Below is a small trained network, with its code and all its weights. Each question gives an input and a class and asks what happens when units are switched off, that is, made to give their printed mean instead of their output.

import numpy as np


def w(rows, s, z=0):
    codes = np.array(rows[::2]) - 128.0
    scale = np.full(codes.shape[1], s)
    scale[-1] = z or s
    return codes * scale


def f(y):
    return np.maximum(y, 0)


def log_softmax(a):
    a = a - a.max(-1, keepdims=True)
    return a - np.log(np.exp(a).sum(-1, keepdims=True))


def net(x, mask):
    res = np.array(x, float).reshape(1, 8) / 4 @ E
    y = f(res @ A[0][:, :-1].T + A[0][:, -1])
    res = res + np.where(mask, y, B[0][:, -1]) @ B[0][:, :-1]
    return log_softmax(res[-1] @ U[:, :-1].T + U[:, -1])


A, B = {}, {}
E = w([
[80,210,62,122,71,43,145],'x0',
[47,106,124,166,172,198,165],'x1',
[59,184,192,111,55,169,154],'x2',
[39,101,176,213,104,68,99],'x3',
[154,181,220,98,187,76,189],'x4',
[131,126,153,83,108,184,2],'x5',
[144,48,221,115,83,135,122],'x6',
[84,138,139,49,177,100,163],'x7',
],0.0085)
A[0] = w([
[96,204,69,158,110,117,160,236],'neuron 0',
[128,132,123,87,168,170,166,113],'neuron 1',
[106,180,109,167,138,73,142,170],'neuron 2',
[183,132,102,114,99,128,77,176],'neuron 3',
[171,110,101,95,140,85,178,189],'neuron 4',
[66,215,97,102,85,87,102,143],'neuron 5',
[99,101,111,142,152,154,68,224],'neuron 6',
[169,118,97,45,183,114,184,149],'neuron 7',
[134,86,195,104,119,178,107,222],'neuron 8',
[151,119,166,104,70,105,95,237],'neuron 9',
[124,173,209,136,112,100,155,253],'neuron 10',
[199,76,133,99,136,113,131,201],'neuron 11',
[121,123,82,179,154,181,146,198],'neuron 12',
[145,187,159,98,216,77,146,189],'neuron 13',
[73,54,100,142,121,108,140,153],'neuron 14',
[95,132,218,131,56,124,163,146],'neuron 15',
[77,94,149,183,128,123,142,140],'neuron 16',
[194,142,100,140,141,131,83,159],'neuron 17',
[130,122,200,137,69,145,151,120],'neuron 18',
[73,105,159,164,162,63,118,204],'neuron 19',
[131,158,86,200,152,167,178,125],'neuron 20',
[118,73,124,69,134,203,11,205],'neuron 21',
[138,60,133,134,138,105,144,187],'neuron 22',
[171,97,98,120,131,147,115,122],'neuron 23',
[129,118,106,99,200,161,159,197],'neuron 24',
[203,143,156,158,105,45,90,180],'neuron 25',
[131,182,98,112,98,52,112,195],'neuron 26',
[149,123,159,75,181,118,148,146],'neuron 27',
[44,53,112,169,172,101,128,127],'neuron 28',
[129,125,150,31,199,115,179,127],'neuron 29',
[96,76,210,113,94,149,163,174],'neuron 30',
[104,159,188,166,169,101,150,169],'neuron 31',
[156,110,118,148,114,106,115,115],'neuron 32',
[191,106,120,93,119,68,120,129],'neuron 33',
[126,116,148,137,107,219,76,143],'neuron 34',
[91,116,137,174,172,91,129,175],'neuron 35',
[74,149,113,113,57,70,130,179],'neuron 36',
[86,211,105,105,72,53,127,157],'neuron 37',
[175,144,63,158,112,137,124,208],'neuron 38',
[78,70,99,150,162,167,192,249],'neuron 39',
[196,110,97,140,108,88,127,84],'neuron 40',
],0.011,0.0037)
B[0] = w([
[54,100,5,75,93,157,181,246],'neuron 0',
[108,187,128,81,100,135,123,180],'neuron 1',
[87,129,64,153,134,146,134,212],'neuron 2',
[160,64,121,137,150,162,141,189],'neuron 3',
[140,131,83,96,124,104,113,205],'neuron 4',
[20,59,84,66,186,197,115,236],'neuron 5',
[137,112,145,154,82,171,108,190],'neuron 6',
[161,176,57,84,140,126,99,227],'neuron 7',
[177,155,195,114,119,160,116,214],'neuron 8',
[136,113,166,107,187,145,159,192],'neuron 9',
[80,176,160,144,204,83,148,222],'neuron 10',
[253,116,132,119,169,106,77,200],'neuron 11',
[168,130,97,134,42,137,186,198],'neuron 12',
[109,195,77,163,171,130,100,234],'neuron 13',
[132,57,140,113,59,99,71,188],'neuron 14',
[85,131,203,108,174,84,164,214],'neuron 15',
[97,107,163,154,77,66,88,194],'neuron 16',
[169,107,113,135,150,148,152,186],'neuron 17',
[109,136,233,82,176,94,189,187],'neuron 18',
[84,140,132,182,123,87,70,207],'neuron 19',
[131,119,62,115,52,100,202,194],'neuron 20',
[170,122,177,160,111,231,140,237],'neuron 21',
[182,130,154,130,120,83,71,184],'neuron 22',
[181,135,143,158,132,133,148,170],'neuron 23',
[169,187,81,91,60,115,113,202],'neuron 24',
[135,85,128,176,212,102,141,202],'neuron 25',
[97,86,80,119,179,150,125,225],'neuron 26',
[161,208,111,115,152,120,66,193],'neuron 27',
[91,114,140,163,22,88,55,209],'neuron 28',
[136,204,103,83,135,123,72,223],'neuron 29',
[123,150,228,88,135,90,106,212],'neuron 30',
[72,151,137,176,131,90,149,201],'neuron 31',
[144,85,147,156,129,108,149,155],'neuron 32',
[182,89,84,131,238,96,99,184],'neuron 33',
[141,136,192,131,101,192,163,204],'neuron 34',
[80,133,97,218,80,86,85,190],'neuron 35',
[79,72,143,93,145,132,97,217],'neuron 36',
[12,93,88,79,212,195,107,248],'neuron 37',
[159,86,119,100,118,130,189,199],'neuron 38',
[141,143,129,97,41,76,130,228],'neuron 39',
[168,63,107,146,160,77,147,173],'neuron 40',
],0.0073,0.011)
U = w([
[108,143,232,92,163,98,141,167],'0',
[207,59,112,146,186,104,128,129],'1',
[154,238,81,90,144,118,64,89],'2',
[28,64,69,60,155,172,122,105],'3',
[72,170,111,221,181,101,130,35],'4',
[103,94,140,179,40,78,54,42],'5',
[132,127,63,102,62,110,253,176],'6',
[177,123,168,149,91,254,119,254],'7',
],0.0092,0.00078)

Each question gives the input, the list of numbers given to net, and the class t.
The units are the neurons (one row each of A and B). Each row of codes is followed by its name. A weight is (code - 128) times the scale printed after its matrix; where a second scale follows, it is the last column's (A, B and U).
mask holds one flag per neuron, in row order. A switched-off neuron (its flag False) gives its mean, the last column of its row in B, instead of its output. The means were averaged over made-up inputs and are rounded, as every weight is.
A unit's drop is (log p(t) with every unit on - log p(t) with that unit switched off) / (log p(t) with every unit on - log p(t) with every unit switched off).
The circuit of an input: a set's keep is (log p(t) with only the set's units on - log p(t) with every unit switched off) / (log p(t) with every unit on - log p(t) with every unit switched off). Starting from the 12 units with the biggest drops (on a tie, the unit counted first), units are removed one at a time, each time the one whose removal leaves the highest keep (on an exact tie, the one counted first), for as long as the keep stays at least 0.8.
circuit, biggest first: the units of the circuit, biggest drop first
most important unit: the unit with the biggest drop
k most important neurons: the k neurons with the biggest drops, biggest first
drop when u is switched off: that unit's drop, to one decimal
input [0,-4,6,-8,3,6,8,-4], class 0: circuit, biggest first	(neuron 18)
input [-5,-1,-1,0,-4,-4,-3,-8], class 6: circuit, biggest first	(neuron 20; neuron 12)
input [-4,-6,4,3,-1,-7,-2,-8], class 6: circuit, biggest first	(neuron 20; neuron 38)
input [-1,-7,-5,3,-1,-2,0,8], class 1: circuit, biggest first	(neuron 33; neuron 11)
input [1,6,4,2,2,-4,5,0], class 0: 3 most important neurons	(neuron 15; neuron 18; neuron 30)
input [0,7,-8,-6,-8,-5,6,-7], class 6: 4 most important neurons	(neuron 20; neuron 12; neuron 39; neuron 38)
input [2,5,0,6,-4,-4,-8,-8], class 6: 4 most important neurons	(neuron 0; neuron 20; neuron 12; neuron 38)
input [-6,1,8,-4,-8,-2,-6,2], class 7: 2 most important neurons	(neuron 21; neuron 34)
input [-6,-1,-6,3,1,-1,-5,0], class 1: 2 most important neurons	(neuron 11; neuron 17)
input [1,4,-3,6,5,0,7,3], class 5: 3 most important neurons	(neuron 28; neuron 35; neuron 19)
input [-4,-3,0,-8,-6,-5,-7,7], class 2: 2 most important neurons	(neuron 7; neuron 29)
input [5,8,-1,7,7,4,5,-5], class 5: 2 most important neurons	(neuron 28; neuron 35)
input [2,4,6,-8,3,1,-6,5], class 2: 3 most important neurons	(neuron 29; neuron 24; neuron 7)
input [-7,5,-4,-8,-1,8,3,7], class 7: circuit, biggest first	(neuron 21)
input [0,7,3,5,-2,8,-4,3], class 5: 2 most important neurons	(neuron 28; neuron 16)
input [-5,-8,3,-2,-4,-6,5,1], class 1: 2 most important neurons	(neuron 11; neuron 33)
input [6,-8,-2,3,6,-3,6,5], class 3: drop when neuron 9 is switched off	0.1
input [-4,-1,1,4,1,6,1,-3], class 7: drop when neuron 21 is switched off	0.3
input [4,-3,4,-8,2,7,-4,3], class 3: drop when neuron 5 is switched off	0.1
input [1,7,4,6,6,-1,-4,3], class 4: most important unit	neuron 31
